Below are the code and all the weights of a small trained network. Each question names an input and a class and asks about switching units off, where a switched-off unit gives its printed mean instead of its output.

import numpy as np


def w(rows, s, z=0):
    codes = np.array(rows[::2]) - 128.0
    scale = np.full(codes.shape[1], s)
    scale[-1] = z or s
    return codes * scale


def norm(h):
    return h / np.sqrt((h * h).mean(-1, keepdims=True) + 1e-5)


def f(y):
    return y / 2 * (1 + np.tanh(0.7978845608 * (y + 0.044715 * y**3)))


def log_softmax(a):
    a = a - a.max(-1, keepdims=True)
    return a - np.log(np.exp(a).sum(-1, keepdims=True))


def net(x, mask):
    res = np.array(x, float).reshape(1, 2) / 4 @ E
    u = 0
    for l in range(2):
        y = f(norm(res) @ A[l][:, :-1].T + A[l][:, -1])
        res = res + np.where(mask[u : u + 10], y, B[l][:, -1]) @ B[l][:, :-1]
        u += 10
    return log_softmax(norm(res)[-1] @ U[:, :-1].T + U[:, -1])


A, B = {}, {}
E = w([
[51,114,126,111,174,84,139,181,216,77],'x0',
[120,149,56,151,251,102,82,124,33,204],'x1',
],0.012)
A[0] = w([
[152,119,134,75,100,170,127,51,23,107,61],'0.n0',
[92,67,118,137,69,132,191,105,77,1,241],'0.n1',
[43,86,75,110,97,80,119,110,141,69,104],'0.n2',
[188,63,75,103,78,101,86,104,105,170,114],'0.n3',
[144,152,69,90,77,165,154,143,105,134,3],'0.n4',
[159,189,111,151,123,94,81,131,135,83,142],'0.n5',
[98,211,74,141,19,139,121,193,144,149,85],'0.n6',
[133,111,109,82,150,111,119,174,179,149,107],'0.n7',
[96,120,127,92,210,104,87,175,218,97,25],'0.n8',
[60,162,35,186,150,150,140,61,21,153,117],'0.n9',
],0.0064,0.0021)
B[0] = w([
[31,107,206,187,108,110,112,166,120,129,190],'0.n0',
[163,119,68,146,255,74,143,135,112,183,202],'0.n1',
[128,99,176,172,159,89,148,110,86,146,165],'0.n2',
[83,8,78,110,115,61,112,96,187,131,164],'0.n3',
[101,121,170,101,134,143,123,163,111,143,128],'0.n4',
[168,71,103,65,126,121,129,126,136,160,131],'0.n5',
[130,182,103,170,194,140,99,86,159,119,139],'0.n6',
[154,102,200,157,124,119,65,147,64,115,146],'0.n7',
[47,36,135,146,50,125,90,173,125,118,197],'0.n8',
[134,145,117,61,115,165,124,178,176,93,254],'0.n9',
],0.0076,0.0072)
A[1] = w([
[178,183,197,98,123,194,248,113,146,52,5],'1.n0',
[155,123,118,158,2,229,129,49,14,162,141],'1.n1',
[154,161,137,123,58,142,204,136,218,94,95],'1.n2',
[44,116,119,47,150,186,124,155,189,94,113],'1.n3',
[127,131,208,128,110,152,176,124,153,54,146],'1.n4',
[188,37,188,199,80,108,133,115,185,155,137],'1.n5',
[130,94,134,157,30,95,176,151,141,111,66],'1.n6',
[91,104,164,106,159,175,57,193,50,151,83],'1.n7',
[127,117,128,226,239,100,186,116,72,169,32],'1.n8',
[78,170,131,159,212,70,58,118,34,115,154],'1.n9',
],0.0079,0.0019)
B[1] = w([
[147,173,69,84,218,185,192,91,132,168,182],'1.n0',
[28,8,176,164,137,39,110,236,208,40,226],'1.n1',
[120,182,35,158,174,111,134,127,5,169,200],'1.n2',
[163,79,202,182,66,139,112,78,62,153,202],'1.n3',
[137,144,54,86,116,164,60,134,155,177,190],'1.n4',
[165,193,113,90,138,165,125,86,103,172,248],'1.n5',
[187,168,115,106,170,162,130,124,100,109,198],'1.n6',
[160,207,143,134,165,137,173,58,141,145,255],'1.n7',
[127,150,243,153,2,200,142,28,99,120,171],'1.n8',
[195,147,55,74,89,162,156,152,182,109,229],'1.n9',
],0.0084,0.0077)
U = w([
[178,201,9,88,164,151,139,140,141,145,217],'0',
[51,7,160,139,122,82,88,208,153,112,195],'1',
[148,147,205,143,79,152,125,25,101,153,133],'2',
[114,178,134,148,104,69,162,128,125,73,2],'3',
[111,157,125,137,94,67,156,114,139,108,7],'4',
],0.017,0.0039)

Each question gives the input, the list of numbers given to net, and the class t.
The units are the neurons (one row each of A and B). Each row of codes is followed by its name. A weight is (code - 128) times the scale printed after its matrix; where a second scale follows, it is the last column's (A, B and U).
mask holds one flag per neuron, layer by layer. A switched-off neuron (its flag False) gives its mean, the last column of its row in B, instead of its output. The means were averaged over made-up inputs and are rounded, as every weight is.
A unit's drop is (log p(t) with every unit on - log p(t) with that unit switched off) / (log p(t) with every unit on - log p(t) with every unit switched off).
The circuit of an input: a set's keep is (log p(t) with only the set's units on - log p(t) with every unit switched off) / (log p(t) with every unit on - log p(t) with every unit switched off). Starting from the 12 units with the biggest drops (on a tie, the unit counted first), units are removed one at a time, each time the one whose removal leaves the highest keep (on an exact tie, the one counted first), for as long as the keep stays at least 0.8.
circuit, biggest first: the units of the circuit, biggest drop first
k most important neurons: the k neurons with the biggest drops, biggest first
top k neurons in layer l: the k neurons of layer l with the biggest drops, biggest first
drop of u: that unit's drop, to one decimal
input [-4,0], class 1: most important neuron => 1.n1
input [7,6], class 1: 2 most important neurons => 0.n8, 1.n5
input [2,2], class 2: circuit, biggest first => 1.n3, 0.n1
input [5,-5], class 0: 3 most important neurons => 1.n1, 0.n0, 0.n3
input [2,-2], class 2: 2 most important neurons => 0.n1, 1.n8
input [3,3], class 2: 2 most important neurons => 1.n3, 1.n1
input [-6,-6], class 0: circuit, biggest first => 1.n0, 1.n2
input [3,-1], class 2: 2 most important neurons => 1.n1, 0.n9
input [-7,-6], class 1: top 2 neurons in layer 1 => 1.n1, 1.n7
input [3,2], class 2: 2 most important neurons => 1.n1, 1.n7
input [-3,2], class 2: 2 most important neurons => 0.n9, 0.n0
input [0,3], class 2: 3 most important neurons => 1.n3, 0.n1, 0.n9
input [-1,1], class 2: 2 most important neurons => 1.n3, 1.n1
input [8,5], class 1: circuit, biggest first => 0.n8
input [-6,3], class 1: drop of 1.n1 => 1.2
input [1,1], class 2: drop of 1.n1 => 0.1
input [6,-7], class 0: drop of 0.n6 => 0.0
